Below is a small trained network, with its code and all its weights. Each question gives an input and a class and asks what happens when units are switched off, that is, made to give their printed mean instead of their output.

import numpy as np


def w(rows, s, z=0):
    codes = np.array(rows[::2]) - 128.0
    scale = np.full(codes.shape[1], s)
    scale[-1] = z or s
    return codes * scale


def norm(h):
    return h / np.sqrt((h * h).mean(-1, keepdims=True) + 1e-5)


def f(y):
    return y / 2 * (1 + np.tanh(0.7978845608 * (y + 0.044715 * y**3)))


def log_softmax(a):
    a = a - a.max(-1, keepdims=True)
    return a - np.log(np.exp(a).sum(-1, keepdims=True))


def net(x, mask):
    res = np.array(x, float).reshape(1, 6) / 4 @ E
    u = 0
    for l in range(4):
        y = f(norm(res) @ A[l][:, :-1].T + A[l][:, -1])
        res = res + np.where(mask[u : u + 3], y, B[l][:, -1]) @ B[l][:, :-1]
        u += 3
    return log_softmax(norm(res)[-1] @ U[:, :-1].T + U[:, -1])


A, B = {}, {}
E = w([
[215,87,139,190,90,140,95,254,199,187,185,210],'x0',
[86,108,155,79,177,183,129,147,129,151,163,128],'x1',
[161,85,158,184,108,198,154,169,130,147,109,87],'x2',
[50,111,127,153,47,73,214,144,124,109,119,80],'x3',
[103,102,188,112,123,197,168,115,220,169,171,150],'x4',
[86,192,162,71,74,164,126,132,95,182,164,144],'x5',
],0.0075)
A[0] = w([
[149,63,196,226,192,196,166,201,159,119,107,10,2],'L0N0',
[2,130,164,73,80,121,149,40,96,91,98,30,53],'L0N1',
[47,181,145,30,59,99,203,158,170,169,248,246,66],'L0N2',
],0.0045,0.0031)
B[0] = w([
[2,73,94,73,116,97,74,142,150,115,23,95,182],'L0N0',
[50,232,160,119,156,106,208,151,161,131,190,28,252],'L0N1',
[120,74,124,154,84,74,91,43,104,182,107,168,214],'L0N2',
],0.008,0.0044)
A[1] = w([
[156,101,128,155,119,179,181,107,37,3,247,103,1],'L1N0',
[127,89,144,252,28,99,202,159,122,96,103,32,47],'L1N1',
[210,202,98,216,36,25,150,199,51,100,184,105,74],'L1N2',
],0.0045,0.0054)
B[1] = w([
[91,178,61,185,101,135,120,26,173,109,134,136,72],'L1N0',
[87,93,98,90,57,80,62,106,142,167,122,214,244],'L1N1',
[144,2,125,208,72,115,12,66,85,148,150,188,252],'L1N2',
],0.0087,0.002)
A[2] = w([
[141,196,50,186,41,3,101,211,28,108,128,101,72],'L2N0',
[129,137,114,21,161,186,104,113,55,123,181,89,25],'L2N1',
[153,49,48,192,71,160,123,49,112,42,49,136,2],'L2N2',
],0.0057,0.0037)
B[2] = w([
[104,27,118,93,60,54,28,93,127,108,81,84,251],'L2N0',
[156,179,91,145,122,101,177,129,156,135,145,185,188],'L2N1',
[141,142,189,158,90,76,64,13,130,255,170,133,174],'L2N2',
],0.0093,0.0033)
A[3] = w([
[115,124,154,220,30,89,141,182,219,176,144,105,171],'L3N0',
[205,139,164,184,108,162,82,161,143,98,254,163,1],'L3N1',
[78,166,148,55,150,152,97,140,98,132,177,159,73],'L3N2',
],0.0077,0.0053)
B[3] = w([
[251,50,193,137,112,254,169,138,62,92,102,155,254],'L3N0',
[101,145,197,141,125,190,188,194,152,145,159,150,155],'L3N1',
[191,66,117,244,78,120,101,135,163,153,124,154,157],'L3N2',
],0.008,0.0073)
U = w([
[217,216,37,123,223,128,89,108,155,63,133,219,2],'0',
[131,48,150,164,48,43,21,46,113,222,128,183,213],'1',
[13,249,138,113,208,139,245,102,147,67,166,7,72],'2',
[97,63,114,89,131,134,105,176,112,4,43,46,199],'3',
[217,82,235,162,69,252,212,221,121,209,180,222,155],'4',
],0.011,0.0053)

Each question gives the input, the list of numbers given to net, and the class t.
The units are the neurons (one row each of A and B). Each row of codes is followed by its name. A weight is (code - 128) times the scale printed after its matrix; where a second scale follows, it is the last column's (A, B and U).
mask holds one flag per neuron, layer by layer. A switched-off neuron (its flag False) gives its mean, the last column of its row in B, instead of its output. The means were averaged over made-up inputs and are rounded, as every weight is.
A unit's drop is (log p(t) with every unit on - log p(t) with that unit switched off) / (log p(t) with every unit on - log p(t) with every unit switched off).
The circuit of an input: a set's keep is (log p(t) with only the set's units on - log p(t) with every unit switched off) / (log p(t) with every unit on - log p(t) with every unit switched off). Starting from all 12 units, units are removed one at a time, each time the one whose removal leaves the highest keep (on an exact tie, the one counted first), for as long as the keep stays at least 0.8.
circuit, biggest first: the units of the circuit, biggest drop first
unit that matters most: the unit with the biggest drop
k most important neurons of layer l: the k neurons of layer l with the biggest drops, biggest first
drop when u is switched off: that unit's drop, to one decimal
input [-8,-2,8,-6,8,3], class 2: unit that matters most => L3N0
input [-5,3,4,-5,-2,7], class 2: circuit, biggest first => [L3N0; L0N1]
input [4,3,4,-8,1,-7], class 3: circuit, biggest first => [L0N0; L3N0; L2N2]
input [-1,-1,3,-6,-4,5], class 0: 2 most important neurons of layer 2 => [L2N1; L2N2]
input [-7,-1,0,-1,-6,-3], class 2: circuit, biggest first => [L0N1; L3N0]
input [3,7,-1,-4,-3,-7], class 3: circuit, biggest first => [L2N2; L3N2]
input [-7,6,2,-7,4,-6], class 2: circuit, biggest first => [L3N0; L2N0]
input [-6,-4,1,1,1,-7], class 2: circuit, biggest first => [L0N1; L3N0]
input [6,-4,-7,1,2,-8], class 4: 2 most important neurons of layer 3 => [L3N0; L3N1]
input [0,3,-1,-2,-4,-2], class 0: 2 most important neurons of layer 0 => [L0N2; L0N1]
input [6,-8,4,5,2,-8], class 1: 2 most important neurons of layer 1 => [L1N1; L1N2]
input [3,3,-7,3,7,2], class 1: 2 most important neurons of layer 0 => [L0N2; L0N1]
input [-7,-8,4,-8,-1,-2], class 2: 2 most important neurons of layer 3 => [L3N0; L3N2]
input [-7,8,2,8,-5,-6], class 2: unit that matters most => L0N1
input [5,8,-7,3,5,6], class 1: 2 most important neurons of layer 0 => [L0N2; L0N1]
input [-2,-2,-2,6,-2,-5], class 1: 2 most important neurons of layer 1 => [L1N2; L1N1]
input [-2,3,-3,-5,6,-4], class 0: 2 most important neurons of layer 3 => [L3N0; L3N1]
input [6,-4,-8,4,5,-4], class 4: drop when L3N0 is switched off => 1.5
input [0,8,-4,-8,-2,-3], class 0: drop when L1N2 is switched off => 0.1
input [-3,-8,4,7,1,-6], class 1: drop when L2N1 is switched off => 0.0
input [4,-2,-3,-6,0,-3], class 4: circuit, biggest first => [L3N1]
input [2,-2,-2,0,1,-1], class 4: drop when L3N1 is switched off => 0.2
input [-3,-2,-4,-2,7,1], class 2: 2 most important neurons of layer 2 => [L2N0; L2N2]
input [3,6,-6,1,8,5], class 1: 2 most important neurons of layer 0 => [L0N2; L0N1]
